In the rows, 128 means zero.
Facts:
drudan fliban boseze; drudan fliban zaneklal; brikle fliban skuflu; brikle fliban tredris; stopo fliban sizuka
stopo fliban zaneklal; dromuk fliban dronik; dromuk fliban gurir; dromuk fliban stete; dromuk fliban tredris
kluduke fliban skiger; kluduke fliban skadra; kluduke fliban brifludi; nibel fliban stigil; nibel fliban fabrun
nibel fliban plami; nibel fliban skufil; veflor fliban fabrun; veflor fliban taski; veflor fliban sokler
veflor fliban votril; dragiban fliban flaka; dragiban fliban taski; dragiban fliban kekozu; dragiban fliban mutrepor
tegrer fliban dadrak; tegrer fliban zumi; tegrer fliban zasenak; brugel fliban stesur; brugel fliban kliben
naflum fliban fude; naflum fliban zeda; naflum fliban tredris; pluskorek fliban plagus; pluskorek fliban stestis
pluskorek fliban sopalon; pluskorek fliban storoker; pluskorek fliban nodar; brukor fliban kosaskur; brukor fliban seste
brukor fliban limon; brukor fliban plabrar; kloramu fliban stusufla; kloramu fliban trasek; kloramu fliban ziton
kloramu fliban flutrok; greklel fliban skulu; greklel fliban leduk; greklel fliban lugras; sudrezo fliban kodan
sudrezo fliban vuze; sudrezo fliban stestis; sudrezo fliban sokler; sudrezo fliban skenare; gopem fliban limon
gopem fliban zumi; faklo fliban dresagrum; faklo fliban skulu; faklo fliban deplor; faklo fliban skedavon
kastun fliban klekek; kastun fliban klizar; kastun fliban gekel; kastun fliban britidro; plifil fliban dozor
plifil fliban genuk; plifil fliban zeflu; plifil fliban nedridra; gamu fliban gadrozul; gamu fliban zumi
laska fliban befar; laska fliban saklor; laska fliban zasenak; guli fliban plagus; guli fliban stesur
guli fliban sezeflon; guli fliban britidro; supevi fliban kodan; supevi fliban dozor; supevi fliban kanam
bivem fliban trazo; tretrem fliban migrem; tretrem fliban fibe; tretrem fliban bebesta; tretrem fliban tiplu
tretrem fliban skedavon; zisum fliban maflal; zisum fliban rekla; zisum fliban lugras; vonol fliban flafivin
debi fliban fibe; debi fliban getem; debi fliban flivukil; guboben fliban bizekon; guboben fliban mutrepor
drever fliban gaflam; drever fliban tiplu; drever fliban grufun; drever fliban tresti; stomon fliban fude
sosim fliban grikin; gigrapus fliban skiger; mavi fliban skadra; mavi fliban suplir; forer fliban tilezul
forer fliban dresagrum; forer fliban boseze; forer fliban dadrak; bubis fliban sokler; bubis fliban faskal
burek fliban leduk; burek fliban kiklol; bebrun fliban plami; sudru fliban munupo; sudru fliban vetror
skuzuk fliban gadrozul; skuzuk fliban dadrak; skuzuk fliban nodar; katru fliban rekla; katru fliban trasek
troklen fliban fibe; troklen fliban vogar; flumas fliban butru; flumas fliban rado; flumas fliban nedridra
lidrigrim fliban dozor; lidrigrim fliban vuze; lidrigrim fliban parak; fidra fliban getem; fidra fliban plabrar
vedrik fliban genuk; vedrik fliban leklis; vedrik fliban grikin; fubebur fliban skulu; fubebur fliban fledim
fubebur fliban gagrivuk; fubebur fliban bebesta; trosu fliban gadrozul; trosu fliban genuk; trosu fliban munupo
sefli fliban limon; gurir fozen 624; skulu fozen 624; drudan fozen 128; zeflu fozen 128
rekla fozen 128; flafivin fozen 128; brikle fozen 128; maflal fozen 128; sezeflon fozen 624
stopo fozen 128; tiplu fozen 624; dromuk fozen 128; zasenak fozen 128; befar fozen 128
zeda fozen 624; kosaskur fozen 624; kiklol fozen 128; trazo fozen 128; kluduke fozen 128
nibel fozen 624; grufun fozen 128; fabrun fozen 624; stigil fozen 128; veflor fozen 128
britidro fozen 128; dragiban fozen 128; ziton fozen 624; tegrer fozen 128; brugel fozen 624
flivukil fozen 128; skufil fozen 128; naflum fozen 128; pluskorek fozen 624; brukor fozen 624
skiger fozen 128; faskal fozen 624; genuk fozen 624; kanam fozen 128; plagus fozen 128
kodan fozen 128; sopalon fozen 624; fude fozen 128; votril fozen 128; butru fozen 128
kekozu fozen 624; dresagrum fozen 128; saklor fozen 624; lugras fozen 624; nedridra fozen 128
zumi fozen 128; kloramu fozen 128; leklis fozen 128; munupo fozen 128; greklel fozen 128
sudrezo fozen 624; skuflu fozen 128; gaflam fozen 624; stusufla fozen 128; fibe fozen 128
klekek fozen 128; vetror fozen 128; bizekon fozen 128; sokler fozen 128; gopem fozen 128
parak fozen 128; faklo fozen 128; brifludi fozen 624; bebesta fozen 128; suplir fozen 128
kastun fozen 128; plifil fozen 624; gamu fozen 128; laska fozen 128; guli fozen 624
gadrozul fozen 128; fledim fozen 128; sizuka fozen 128; seste fozen 624; supevi fozen 128
stete fozen 624; bivem fozen 624; tretrem fozen 128; zisum fozen 624; flutrok fozen 624
vonol fozen 624; debi fozen 128; boseze fozen 624; guboben fozen 128; dadrak fozen 128
gagrivuk fozen 128; drever fozen 624; vuze fozen 624; vogar fozen 624; gekel fozen 128
flaka fozen 128; limon fozen 624; stomon fozen 128; sosim fozen 128; tilezul fozen 128
gigrapus fozen 128; rado fozen 128; mavi fozen 128; brorer fozen 624; forer fozen 128
tresti fozen 624; bubis fozen 128; burek fozen 624; bebrun fozen 128; sudru fozen 128
deplor fozen 128; storoker fozen 128; stesur fozen 624; skedavon fozen 624; plabrar fozen 128
skuzuk fozen 128; skenare fozen 128; kliben fozen 128; tredris fozen 128; klizar fozen 624
taski fozen 128; katru fozen 624; grikin fozen 128; troklen fozen 128; stanem fozen 128
nodar fozen 624; flumas fozen 128; lidrigrim fozen 624; zaneklal fozen 128; dronik fozen 128
leduk fozen 128; getem fozen 128; fidra fozen 128; skadra fozen 624; plami fozen 128
vedrik fozen 128; mutrepor fozen 128; fubebur fozen 624; trasek fozen 128; dozor fozen 624
migrem fozen 128; trosu fozen 128; stestis fozen 128; sefli fozen 624

Known rows:
sosim: [135 118 144 165 111  97 146 108 136 129 135 131 139 147 141 116 144 148
 149 131 129 163 139 126 111 139 112 160 141 104 128 171 145 131 131 140
  99 133 104 130 121 136 115]
brikle: [107 159 144 157  40 103 128 128 130 157 169 168  84 174 131  96  86 153
 151 152 139 134 134  61  83 111  83 142 105 128 154 154 170 105 113 151
  87 210 166 126 147 122  96]
trasek: [114 119 118  84 129 127 106 140 100 126 157 119 120 125 116 112 140 143
 133 136 124 128 135  91 144 108 113 118  78 175 138 105 126 125 118 107
 126 121 142  85 118 138 136]
drudan: [155 159 131 162 108 132 166 149 165 157 115 131 141 144 124 135 130 132
 137 152 106 154 117 112 107 133  97 147 151  94 122 111 144 135 138 154
 114 147 106 165 102 121 136]
flafivin: [118 121 124 105 126 126 112 133 108 130 152 120 134 126 122 103 135 143
 140 138 131 127 133 105 136 117 120 123 105 142 125 117 125 126 125 114
 123 122 126 101 122 140 129]
fledim: [140 127 120  98 147 142 139 164 127 146 124 123 128 116 106 167 160 133
 101 139  89 169 129 110 151 119 111 128  87 184 130  86 126 140 130 113
 134 110 121 103  91 115 158]
dronik: [ 84 138 117  94  85 117  82 112  94 138 183 133 103 160 116  74 113 158
 164 131 148 121 130  60 119  93  99 129  80 144 151 129 155 105 116 111
 107 171 155  87 157 139 109]
britidro: [123 152 106  69 160 173 105 165 114 121 139  88 160 115 118  56 106 127
 158 159 152  49 106  93 138 116 126  87 145  73 101  61  96 127 129 118
 146 104 117 142 108 167 139]
stigil: [118 106 144  98 123 117 125 147  90 102 144 127 114 101 146 115 131 125
 132 153 131 102 151 120 140 137 142  99  89 162 130 146 104 130 105 117
 118 100 148  86 110 159 122]
mavi: [131 147 145 163  73 115 152 151 140 147 139 159 104 150 141 127 105 133
 137 160 124 141 132  96  95 130  94 134 120 118 139 143 145 126 119 153
 101 165 143 138 116 127 113]
mutrepor: [110 103 142  83 133 114 114 139  79  99 150 117 115 100 140 109 133 130
 132 151 131  99 153 113 151 137 144 100  80 168 127 142 103 123 109 108
 116  93 154  70 114 164 129]
limon: [113 121  86 106 179 148  77  76 132 132 123 102 160 140 104 123 135 130
 127  59 143 128 104 158 154 104 148 141 153 116 130 103 138 121 150 100
 169 126 104 138 178 106 139]
sokler: [119  78 147  84 157 116 115 126  65  71 141  99 132  80 155  97 151 127
 149 148 141  81 160 148 160 149 165  92 102 148 110 159  81 128 107 102
 126  54 135  77 108 187 123]
genuk: [109  80 104 123 190 111  78  31 104  89 122  97 165 129 134 115 163 134
 145  47 153 138 135 197 168 122 172 157 160 113 125 182 132 127 147  94
 148  93  92 113 188 125 122]
rado: [122  95 129 116 141 100 109  93 100 106 152 110 147 129 131 101 167 149
 162 114 131 150 145 134 145 126 130 146 112 133 130 161 133 123 131 107
 113 102 105  91 133 149 123]
faklo: [175 161 141 176 102 133 197 191 185 174  93 156 121 132 121 201 136 121
  94 164  72 194 119 122 101 138  90 149 126 144 122  96 143 148 136 161
 123 147 114 164  71  92 153]
tiplu: [132 119 105  98 168 152 115 139 134 135 102 132 113 103 103 205 136 107
  60  90  99 153 122 161 161 110 154 116 106 201 141  92 121 134 131 105
 170 118 139 113 138  79 158]
flaka: [116 105 150 101 127 118 122 143  86 102 145 126 109 102 147 114 131 125
 132 155 130 103 156 121 137 135 141  96  89 161 130 145 101 126 108 114
 116  99 150  85 111 159 123]
gamu: [160 155 126 175 124 123 155 111 168 150 118 122 177 158 127 103 145 143
 165 131 122 163 111 133 106 140  97 178 186  46 109 133 148 142 150 155
 117 140  64 182 116 127 127]
butru: [121  99 129 115 142  96 113  92  97 106 150 112 149 129 136  98 164 149
 154 114 133 149 145 131 144 128 125 148 113 135 129 162 134 123 134 107
 115 106 107  91 134 149 125]

Rows:
No name comes twice in this set of rows, the named rows included.
[109  65 122 120 180 107  89  44  90  71 124 108 148 103 149 127 157 123
 132  66 153 118 146 204 168 142 193 128 144 133 126 195 106 123 128  94
 145  79 120  97 180 139 119]	dozor
[117  78 131 120 174 121 103  79  94  72 113 112 135  88 154 130 136 110
 123  91 159  85 145 203 158 147 197 108 150 130 125 181  92 126 122 104
 147  77 131 112 164 150 118]	vuze
[125 115 116 115 147 112 111  93 107 120 144 109 159 142 123  92 160 148
 164 120 134 146 131 123 142 124 120 148 125 113 123 137 133 132 136 109
 121 107  92 112 130 145 131]	vetror
[105  89 138 102 150 125 105 120  85  77 118 133  88  80 152 146 111  96
 101 113 148  71 150 175 155 141 192  81 114 169 137 164  88 118 105 110
 139  92 178  98 156 139 113]	fabrun
[160 164 149 194 118 147 173 138 185 130  76 148 133 121 152 140  74  88
 111 136 148  76 108 173  84 165 156 119 237  29 105 137 117 137 139 181
 135 146 131 230 135 124 113]	pluskorek
[138 129  90  93 195 148  99 110 130 129 131  71 203 136 101  82 168 144
 162 110 133 138 104 130 162 112 120 146 152  82  99  74 129 142 156  98
 154  90  61 137 116 145 154]	dadrak
[120 102 153 104 129 112 130 144  78  89 141 122 109  91 157 112 135 123
 133 158 135  91 160 130 146 149 153  94  97 155 123 160  93 126 103 115
 113  82 151  81 103 169 118]	votril
[144 129 101  89 175 145 123 149 132 147 122  93 166 122  98 139 167 135
 118 125 101 161 112 120 159 108 112 135 111 144 111  68 125 143 143 107
 147  96  87 122  94 118 168]	dresagrum
[148 151 145 162  95 123 162 150 158 155 125 136 131 145 127 131 122 130
 135 152 112 146 122 110 100 134 101 147 144 101 124 124 144 136 132 156
 108 150 118 157 105 124 129]	stopo
[151 150 144 194  91 132 179 154 187 158  84 182  81 125 126 226 100  96
  59 123  96 163 123 156  98 145 129 133 146 151 145 137 140 136 127 167
 132 172 157 168 130  71 129]	drever
[131 108 128  89 173 133 119 129  91  86 134  85 166  95 141  72 145 124
 162 148 152  70 134 144 154 139 153 101 146  92  96 126  88 133 128 110
 132  63 104 119 105 181 130]	stestis
[146 130 113 102 150 142 140 163 132 144 118 111 145 117 104 161 163 133
 109 133  92 169 121 114 151 117 116 133  91 168 125  79 128 140 135 114
 143 110 105 113  88 113 165]	deplor

The same things again, as new rows of numbers:
Known rows:
getem: [143 135 156  64 142 124 145 135 130 122 122 148 108 133 136 123 152 136
 108 172 141 107 104 146 151 111 165 114  95 177  87  98 128 118  86 121
 180]
dozor: [138 143 131  96 120 134 111 137  90 143  97 132  95 121 126  78 183 108
  89 116 158 116 114 166 116 147 152 117  76 236  96  77 145 112  82 121
 125]
trosu: [125 154 104 109 134 113 101 152  89 140 128 143 129 150 165 114 155 153
  73 146 136 110  73 158 167 167 125  77 115 211 126  90 144  84  77 135
 131]
vogar: [131 151 154  88 132 159 122 127 130 137 122 140 105 127 136 123 160 127
  88 148 154 110 110 141 126 107 161 131  85 185  97  68 149 100  73 139
 176]
skadra: [139 130 126  85 120 145 141 112 122 166  99 115 106 137  82 101 145 121
 118 129 135 127 100 158 165  85 177 145  84 204 121  53 171  86  56 116
 110]
boseze: [130 131 102  91 127 143 125 130 123 134 143 149 115 136 129 120 162 111
  56 139 166 112  91 155 101 104 173  83  99 183 113  34 179 119  78 122
 119]
laska: [133 141 113  92 127 115 115 142  98 133 138 150 147 155 147 141 146 150
  72 147 128 120  72 152 150 141 142  75 131 174 136  69 145  95  89 119
 129]
skenare: [139 141 125 100 115 100 139 125  65 135  98 147 115 130 125 110 176 122
  96 124 139 127 119 155 126 118 142 106 107 205  95  86 118 119 109 115
 134]
genuk: [136 148 111  90 138 142 116 146 108 148 116 138  83 135 139  85 171 116
  82 132 159 109  96 170 133 158 156  94  75 251 100  81 160 105  53 131
 122]
sopalon: [133 147 133  97 116 153 148 118  83 132 128 142 107 136 129 119 182 112
  74 127 134 129 120 145 118 122 161  93  87 222 124  57 138 113  96 111
 119]
dromuk: [163 131 160 115  79  88 107 149 118 170 115 124 116 158 159 140 145 156
  65 128 109 148  99 143 138 142 139  85 111 170 126  79 132  79  76 129
 177]
sizuka: [143 120  89 100 118 106 133 126 112 131 124 156 116 145 131 120 158 131
  61 143 153 113  89 160 132 101 162  87 103 158 103  64 170 113  84 114
 135]
gamu: [132 148 118  83 142 121 124 150  95 129 142 145 142 153 151 132 147 146
  81 154 133 114  73 154 159 155 140  69 126 198 133  83 137 100  86 122
 122]
kiklol: [149 155 132  82 136 115 112 113  91 156  86 144  79 147 112 124 144 142
  95 154 142 123  84 123 141 105 146  64 105 194  95  68 140 110  67 143
 144]
tilezul: [135 137 102  93 132 105 133 132 109 133 137 153 117 146 132 128 152 126
  64 158 160 112  87 147 124 105 157  61 114 175 107  56 160 123  86 118
 115]
skulu: [136 165 140  86 140 154 101 113 114 151 102 136  73 135 109 125 151 122
  85 154 168 119  97 117 104  90 159  75  94 203  92  38 156 119  61 154
 141]
bizekon: [147 142  80  94 134 111 146 123  89 147  95 164  93 147 136 131 136 132
  96 138 119 126 106 165 140 114 159 102  99 193  93  70 148 102  69 137
 180]
brifludi: [136 131 125  93 116 146 137 109 117 167 104 118 109 139  88 105 146 124
 113 131 135 127  99 156 164  93 176 146  88 200 127  52 169  82  58 115
 115]
bebesta: [126 159 137  97 136 115 126 120 119 141 112 142  86 134 131 125 147 140
  88 171 168 106 104 126 135  79 152  92 103 178  77  66 142 112  72 142
 164]
zeflu: [138 144 109 103 125  98 113 143  91 146  98 142  93 137 145  80 165 136
  87 139 153 108 100 163 152 150 140  93  90 222  94  99 145 105  77 122
 133]

Rows:
No name comes twice in this set of rows, the named rows included.
[147 131 155  38 154 166 142 144 125 123 138 139 116 137 119 123 154 112
 103 157 136 120  91 156 124 141 179 104  93 210 111  77 140 123  72 119
 153]	limon
[170 127 124  76 128 131 102 101  87 133  64 162  82 152  98 101 160 140
  77 151 140 121  69 127 143 113 157  67  91 169  87  80 154 118  70 127
 155]	rekla
[138 143  87 103 125 112 127 123  79 145 103 163 119 146 144 140 142 141
  90 128 113 133  96 161 141 119 144 111 114 174 106  74 138  88  83 138
 181]	bebrun
[146 130 112  77 135 113 142 138 107 134 131 150 113 149 130 125 148 130
  85 158 138 120  87 155 143 125 161  70 112 192 109  70 155 119  77 115
 128]	befar
[153 128 154  50 148 129 153 139 124 118 125 147 117 135 124 126 148 134
 116 175 135 112  97 147 150 126 167 109  98 185  95 101 122 122  82 115
 174]	plabrar
[137 148  78 110 130 115 126 125  80 147 102 165 115 149 151 146 133 145
  88 126 108 129  92 161 150 127 143 107 116 183 112  71 140  78  77 140
 188]	guboben
[135 149  81 113 117 105 117 121  57 150  94 162 136 140 147 150 145 140
  91 110 105 138  99 167 137 126 128 117 130 180 112  72 120  83 102 139
 188]	veflor
[133 143 168  69 140 174 108 144 116 131 141 134 157 136 141 145 154 138
  97 149 116 122  74 145 145 163 148 125 115 185 141  81 120  83  88 131
 180]	brukor
[132 140 160  75 137 131 122 140 115 126 129 141 143 139 148 138 149 153
 104 162 127 113  84 141 164 134 143 123 115 166 113 103 117  94  94 131
 188]	fidra
[128 153 103 122 128 108  97 147  92 150 108 146 121 149 165 107 154 157
  74 142 134 109  79 162 174 165 126  93 106 210 116  97 146  75  74 139
 139]	vedrik
[137 169 143 107 132 124  77 112  84 159  85 143 104 153 123 142 141 163
  82 154 138 124  68 112 149 110 123  68 127 171 114  66 135  89  79 152
 149]	greklel

The same things again, as new rows of numbers:
Known rows:
skenare: [135 158 163 112  64 147 143 110 130 142 153 162 115 112 115 114 122 147
 152 144 106  97 119  95 150 117 129 130  86]
debi: [169  80 105 143 108 141 132 105  74 106 115 102 102 133 204  99 142 114
 171  77 149 143 136 147 135 175 115 178 116]
dromuk: [187  58  75 120 151  61 149 135  71 150 121 110 102  88 119 105 183 127
 132 149 145 165 131 133 152 116  85 172  71]
bizekon: [144 130 190 105 117 126 148 118 128 144 163 133 135 155 140 107 122 138
 115 139 127  97 112 130 143 145 107 140  99]
suplir: [145 136 176 102 159 112 136 106 117 187 157 161 194 148 155  85 122 113
 133 122 146 145 150 140 134 151 137 114 133]
pluskorek: [ 87 151  25 154 100 137 116 145  87  87  78 133 122  81 129 206 158 170
 106 124  82 161 146 160 171  66 152 141 172]
faskal: [ 75 133 124 120 123 140 124 139 186  83 109 121 134 107 111 157  94 199
  90 136  89 115 111 157 160  95 142  94 140]
burek: [ 90 139  51 129 156 109 110 147 127  85  85  77 118 121 114 162 114 144
 125 134 155 148 121 188 136 106 118 124 196]
klekek: [142 162 179 132 119 140 123  91 123 155 139 136 149 145 134 125 190 125
 156 157  99 161 159  94 142 121 151 161 122]
flafivin: [145 131 167 121 133 127 131 114 132 150 147 136 136 145 130 102 140 115
 137 134 134 122 132 112 120 141 122 136 108]
zeda: [106  63 119 131 207  83 108 151 200 104  88 110 124  96  89 144 130 168
  92 168 100 178 126 136 130  94 125  93 123]
sudru: [166 134  82 126 105 122 129 136  61 157 136 147 132 103 133 127 138  99
 141  93 151 111 132 123 113 132 120 138 103]
getem: [161  99 201 153 132 168 120 101 151  98 129 105 116 160 179  93 128 110
 150  95 124 118 128  92  94 171 128 141  99]
befar: [142 122 156 140 125 138 133 140 111 158 151 152 124 167 125 128 145  90
  98 126 134 110 123  94 107 136 128 130 119]
stestis: [125 170 173 129  70 164 135 105 139 144 152 177 111 120 109 131 145 141
 142 154  92 111 131  71 144 115 152 139  95]
tegrer: [153 114  63 161 100 134 138 164  31 155 148 150 115 152 142 155 149  73
  76 102 143 105 128 115 106 136 118 159 129]
troklen: [159  90 103 137 105 135 140 105  86 109 121 114  96 131 188  93 128 122
 174  95 155 142 136 147 135 180 116 174 119]
gopem: [168  99 102 149 115 140 131 143  45 123 131 129 130 143 170 155 159  89
  95  72 137  92 120 109  94 131 113 158 113]
fibe: [144  96 184 151 119 167 125  93 173 106 136 119  84 164 165  75 110 115
 171 121 135 143 136 101 111 194 142 135 118]
lidrigrim: [ 96 136  33 114 106 128 110 143 123  88  73 125 131  38 116 165  95 185
 135  94 112 132 120 169 149  82 133  94 131]

Rows:
No name comes twice in this set of rows, the named rows included.
[ 89 146  64 146 144 126 109 127 116  93  80 107 151  99 139 183 171 167
 119 130  83 178 152 167 162  79 148 139 180]	brugel
[139 141 163 156 110 151 117 148 122 160 160 183 126 150 102 130 124  81
 108 118 125 105 129  56  77 133 149  94 108]	gadrozul
[171  63 188 128 171  83 137 127 169 159 145 127 103 126  86  85 163 123
 119 187 119 156 129  79 117 128 107 126  53]	tredris
[ 63 151 116 162 132 152 106 157 172  99 109 153 114 126  96 188 124 149
  77 139  73 137 133 103 115  88 177  79 169]	nodar
[128 170 174 152  91 152 125 100 128 147 146 169 122 145 118 135 180 123
 143 161  85 142 160  68 136 112 168 155 121]	plagus
[134 173 189 151 115 143 122  90 131 153 142 150 145 141 132 124 193 120
 158 165  91 162 167  83 143 110 165 166 126]	britidro
[ 64 161 132 127 176 124 104 141 208  89  98  62 124 147  72 152 101 135
 133 167 151 133 119 148 102 114 127  98 195]	lugras
[139 172 168 111 127 116 124 121 139 137 142  80 124 162 106 119 136  89
 167 162 169  98 122 114 107 127 105 151 138]	maflal
[ 77 113 114 147 175 136 118 166 165 101 103 124 136 144 115 175 111 128
  61 130  99 134 116 136 114 104 146  79 167]	saklor
[146 158 174 109  64 150 131 105 144 138 159 165 111  98 104 113 113 147
 167 132 110  97 122  86 135 124 136 115  71]	kodan
[158 117  76 143 110 123 145 146  41 157 140 139 132 146 151 144 158  96
 100 110 144 113 119 129 125 132 112 163 126]	laska
[160 124  75 149 102 136 133 153  44 143 141 157 129 133 142 151 151  84
 103  88 140 100 126 108  95 128 124 141 110]	gamu
[ 57 137 116 141 155 136 112 148 223  86 106  94  78 158  85 139  77 129
 130 167 145 155 121 144 120 143 144  88 207]	skulu
[170 138  59 123  92 120 132 148  44 157 135 155 142  84 124 139 134  95
 143  79 155 107 129 116 102 125 123 130 101]	trosu
[ 64 159 116 148 126 152 104 138 173  92  95 144 125 111 106 182 137 172
  98 148  64 151 139 118 144  84 167 101 163]	sopalon

